Small tables with named rows and columns. After each table, cells are looked up by row and column.

dasetom
|  | fedakam | mugovul | mag | viz | zek | nanerid | vezo | lok | tis |
|---|---|---|---|---|---|---|---|---|---|
| nake | 93 | 80 | 129 | 107 | 132 | 119 | 123 | 90 | 137 |
| rovupof | 116 | 110 | 111 | 112 | 113 | 111 | 112 | 114 | 112 |
| sedod | 175 | 145 | 80 | 135 | 67 | 164 | 76 | 133 | 134 |
| bor | 150 | 152 | 123 | 151 | 97 | 177 | 100 | 91 | 99 |
| lagin | 126 | 131 | 119 | 130 | 97 | 149 | 102 | 101 | 106 |
| kog | 82 | 46 | 159 | 103 | 166 | 141 | 131 | 57 | 169 |
| nad | 128 | 131 | 144 | 163 | 108 | 187 | 114 | 92 | 111 |
| lif | 132 | 114 | 78 | 150 | 207 | 98 | 152 | 130 | 101 |
| sif | 90 | 63 | 144 | 112 | 152 | 134 | 130 | 76 | 157 |
| vif | 114 | 119 | 93 | 111 | 146 | 106 | 153 | 122 | 95 |

lif, viz: 150
sedod, viz: 135
lagin, tis: 106
vif, mag: 93
nake, viz: 107
kog, lok: 57
bor, nanerid: 177
bor, vezo: 100
sedod, mugovul: 145
rovupof, fedakam: 116
sif, zek: 152
lagin, nanerid: 149

netisu:
,noler,nonik,demusas
muv,491,580,537
vivesom,716,146,632
reru,568,523,490
gule,400,870,460
vogub,435,927,382
zamenu,648,477,536
pavo,624,447,541
favikip,553,684,471
tuvo,583,408,550
dud,259,728,533
vumova,528,621,480
pepa,492,676,497

noler of zamenu: 648
noler of gule: 400
nonik of pepa: 676
noler of favikip: 553
nonik of reru: 523
noler of tuvo: 583
nonik of dud: 728
nonik of muv: 580
noler of vivesom: 716
noler of vumova: 528
demusas of muv: 537
nonik of tuvo: 408
noler of muv: 491
nonik of vumova: 621
nonik of zamenu: 477
noler of vogub: 435

dobet
           mub    zuz  lazis    bik  deper    fov  zosad  kelofo
pobabe   -29.1  -33.1  -19.4  -21.9   -2.5  -22.9  -11.4   -23.9
kotetuf  -15.8    0.2  -19.9  -26.0  -26.9   -5.7  -45.6   -10.8
rab      -28.7  -45.2  -12.1   -7.7    6.4  -35.4    5.4   -26.1
mer      -12.4   39.4  -18.0  -42.7  -55.6   -8.8  -52.6   -10.3
zud      -27.2  -43.2  -17.7  -19.9    5.0  -29.6   -0.4   -33.0
zivori    -4.1   54.1  -26.6  -41.7  -66.4   10.5  -96.1    -8.8
dubu     -14.0   11.7  -21.8  -29.4  -35.3   -7.2  -52.5   -16.4
nozup    -16.8   -9.3  -22.8  -26.9  -19.9  -17.6  -30.8   -21.5
duk      -20.4  -35.2  -25.0  -29.1   -0.9  -18.6  -36.6   -19.2
kilide   -18.9   -1.7  -21.1  -30.3  -25.5  -16.4  -45.8   -19.4
det      -30.6  -52.4  -20.5  -13.0   11.7  -33.1    8.4   -25.2
ger      -20.8  -51.8  -22.8  -15.1   11.3  -32.5   11.9   -31.3

lazis of duk: -25.0
zosad of zud: -0.4
kelofo of kilide: -19.4
mub of kotetuf: -15.8
fov of dubu: -7.2
bik of kilide: -30.3
bik of kotetuf: -26.0
zosad of duk: -36.6
lazis of kilide: -21.1
bik of nozup: -26.9
deper of ger: 11.3
zuz of mer: 39.4

Table dalo
|  | fivume | lumesa | sisif | telili | sim | muvaku | migi | gir | balotod |
|---|---|---|---|---|---|---|---|---|---|
| vimevep | 0.5 | 0.5 | 0.5 | 0.5 | 0.5 | 0.5 | 0.5 | 0.5 | 0.5 |
| zuk | 0.6 | 0.5 | 0.6 | 0.7 | 0.6 | 0.6 | 0.5 | 0.6 | 0.6 |
| pakud | 0.3 | 0.2 | 0.8 | 0.6 | 0.6 | 0.3 | 0.4 | 0.6 | 0.7 |
| fafafub | 0.5 | 0.5 | 0.5 | 0.5 | 0.5 | 0.5 | 0.5 | 0.5 | 0.5 |
| datine | 0.5 | 0.5 | 0.5 | 0.5 | 0.5 | 0.5 | 0.5 | 0.6 | 0.5 |
| dofa | 0.9 | 0.7 | 0.4 | 0.8 | 0.3 | 0.7 | 0.3 | 0.6 | 0.7 |

dofa, telili => 0.8
fafafub, telili => 0.5
pakud, balotod => 0.7
pakud, migi => 0.4
pakud, sisif => 0.8
fafafub, fivume => 0.5
zuk, telili => 0.7
zuk, lumesa => 0.5
pakud, sim => 0.6
vimevep, gir => 0.5
fafafub, sim => 0.5
dofa, sim => 0.3
zuk, balotod => 0.6
vimevep, migi => 0.5
Row with the largest muvaku: dofa

bok =
	dadu	dup	zagutif	big	fude	guf
dun	-5.4	-1.6	1.7	-1.6	-2.2	-3.4
mafalip	-3.1	-3.0	6.0	-2.1	-3.8	-3.9
gove	-3.2	-4.6	-3.2	-2.8	-2.6	-2.8
bubof	-3.5	-3.5	3.4	-1.9	-3.1	-3.6
det	-3.6	-2.3	-1.9	-3.5	-1.5	-2.9

zagutif of mafalip is 6.0
fude of det is -1.5
guf of gove is -2.8
dadu of bubof is -3.5
dup of bubof is -3.5
zagutif of dun is 1.7
dadu of mafalip is -3.1
big of bubof is -1.9
fude of bubof is -3.1
guf of det is -2.9
dup of mafalip is -3.0

kure.csv
,sudes,det,beba,nuluza,bek,zugidi
fud,156,42,116,41,170,138
gud,3,156,235,126,110,130
besun,122,176,198,169,132,98
bifopo,87,51,160,70,51,93
lir,159,31,133,49,201,127
lilal,146,135,102,136,143,124
bonemi,78,211,118,206,81,115

besun, det -> 176
bifopo, det -> 51
lilal, det -> 135
besun, zugidi -> 98
bifopo, beba -> 160
lir, sudes -> 159
bonemi, det -> 211

firam =
          mure  vifes  rovurep
bop       -278   1631     2965
tibevot  -2282  -5102     3184
sot        -37   5484      208
boso      1956   2685     -174
nem        221   3448     -850
luvufo    -861   3555     2610
gizir     3540    616    -2427
fedebi   -1035   5462     -358
vefadi    4473   2110     1858
fesuti     810    961     6621
dipal    -3310  -3891     3536
navez     2130   7848    -8983

rovurep of luvufo is 2610
rovurep of tibevot is 3184
rovurep of fedebi is -358
vifes of navez is 7848
rovurep of sot is 208
mure of vefadi is 4473
mure of navez is 2130
mure of sot is -37
mure of gizir is 3540
rovurep of gizir is -2427
mure of tibevot is -2282
rovurep of boso is -174
vifes of vefadi is 2110
vifes of bop is 1631

Table kozog
         zota  vep  vin  mur  dodilov  fef  fep
mazopi    186  639  447  195      394  439  608
bir       466   86  185  423       95  305   97
guf       290  520  351  164      323  427  438
suso      297  557  394  123      157  356  471
med       289  352  353  335      642  321  341
vog       228  547  434  274      567  457  548
zusurek   455  111  490  684      560  294  299
peruv     173  634  368  119      798  493  535
mil       355  248  418  544      431  338  382
leg       221  442  299  357      100  464  483

mazopi, fef => 439
mazopi, zota => 186
suso, fef => 356
guf, fep => 438
peruv, zota => 173
med, mur => 335
bir, mur => 423
suso, fep => 471
leg, fef => 464
suso, dodilov => 157
bir, fep => 97
zusurek, mur => 684
vog, zota => 228
Row with the largest mur: zusurek

Table besum
,kolopez,fivifo,vul,gup,mig
rig,57209,44201,57193,45282,44418
setoru,48478,65384,50586,29374,42532
guseba,28574,35511,34956,85869,41627
rizusi,66339,41271,57463,17338,46523
folap,20748,42641,38509,79343,41420
fon,34645,62316,46855,34500,40684

rig, mig: 44418
setoru, kolopez: 48478
folap, kolopez: 20748
rizusi, kolopez: 66339
folap, mig: 41420
folap, gup: 79343
fon, mig: 40684
rig, vul: 57193
folap, fivifo: 42641

zamolu
|  | pavov | bevopu | tuf | zamat | dupu | rimigu |
|---|---|---|---|---|---|---|
| bub | 43 | 127 | 123 | 32 | 126 | 230 |
| lub | 222 | 122 | 121 | 223 | 120 | 28 |
| kosav | 152 | 117 | 127 | 158 | 125 | 111 |
| lup | 108 | 122 | 128 | 114 | 119 | 110 |
| reru | 95 | 119 | 123 | 90 | 112 | 184 |
| dafode | 39 | 123 | 123 | 24 | 120 | 231 |
| zif | 49 | 125 | 119 | 33 | 125 | 205 |
| let | 91 | 117 | 115 | 84 | 122 | 216 |
| minifep | 101 | 130 | 129 | 88 | 119 | 177 |

dupu of lup is 119
zamat of lub is 223
zamat of zif is 33
tuf of dafode is 123
tuf of lup is 128
dupu of bub is 126
pavov of lup is 108
tuf of zif is 119
bevopu of bub is 127
pavov of lub is 222
rimigu of kosav is 111
zamat of kosav is 158
rimigu of reru is 184
dupu of zif is 125
Which row has the largest dupu? bub

Table mupasid
,tabige,kam,kal,tivuv,fod,soke,pemula,gapem
sefis,194,129,146,146,120,144,103,150
zunilak,148,159,141,149,174,148,165,147
rori,100,142,151,146,140,149,160,145
mosa,118,178,140,143,182,144,182,144
gub,216,126,146,150,123,149,105,147
kige,165,131,140,140,123,145,94,142
kir,163,120,137,145,118,146,114,148
zafazik,129,127,147,148,112,144,120,146
sogi,62,108,146,147,100,146,107,145
badefi,156,95,155,149,98,146,127,141
vedevep,167,150,138,144,152,145,126,147

vedevep, kal => 138
zafazik, tabige => 129
mosa, pemula => 182
mosa, gapem => 144
gub, pemula => 105
mosa, tivuv => 143
mosa, tabige => 118
zunilak, pemula => 165
badefi, tivuv => 149
mosa, fod => 182
zafazik, pemula => 120
gub, tabige => 216
vedevep, fod => 152
kir, soke => 146
gub, tivuv => 150
zafazik, soke => 144
zunilak, tivuv => 149

Table fekezo
         nofe  baf  dapasat  bogose  gib
ragogim   194  103      186     134  163
povoko    175  212       79      84  233
koluzo    110   85      204     200   59
bot        67  213       78     114  121

gib of povoko = 233
dapasat of ragogim = 186
gib of ragogim = 163
baf of ragogim = 103
nofe of povoko = 175
nofe of ragogim = 194
baf of povoko = 212
baf of koluzo = 85
gib of koluzo = 59
dapasat of koluzo = 204
bogose of povoko = 84
dapasat of povoko = 79
gib of bot = 121
baf of bot = 213
nofe of bot = 67
bogose of ragogim = 134
bogose of bot = 114
bogose of koluzo = 200
dapasat of bot = 78

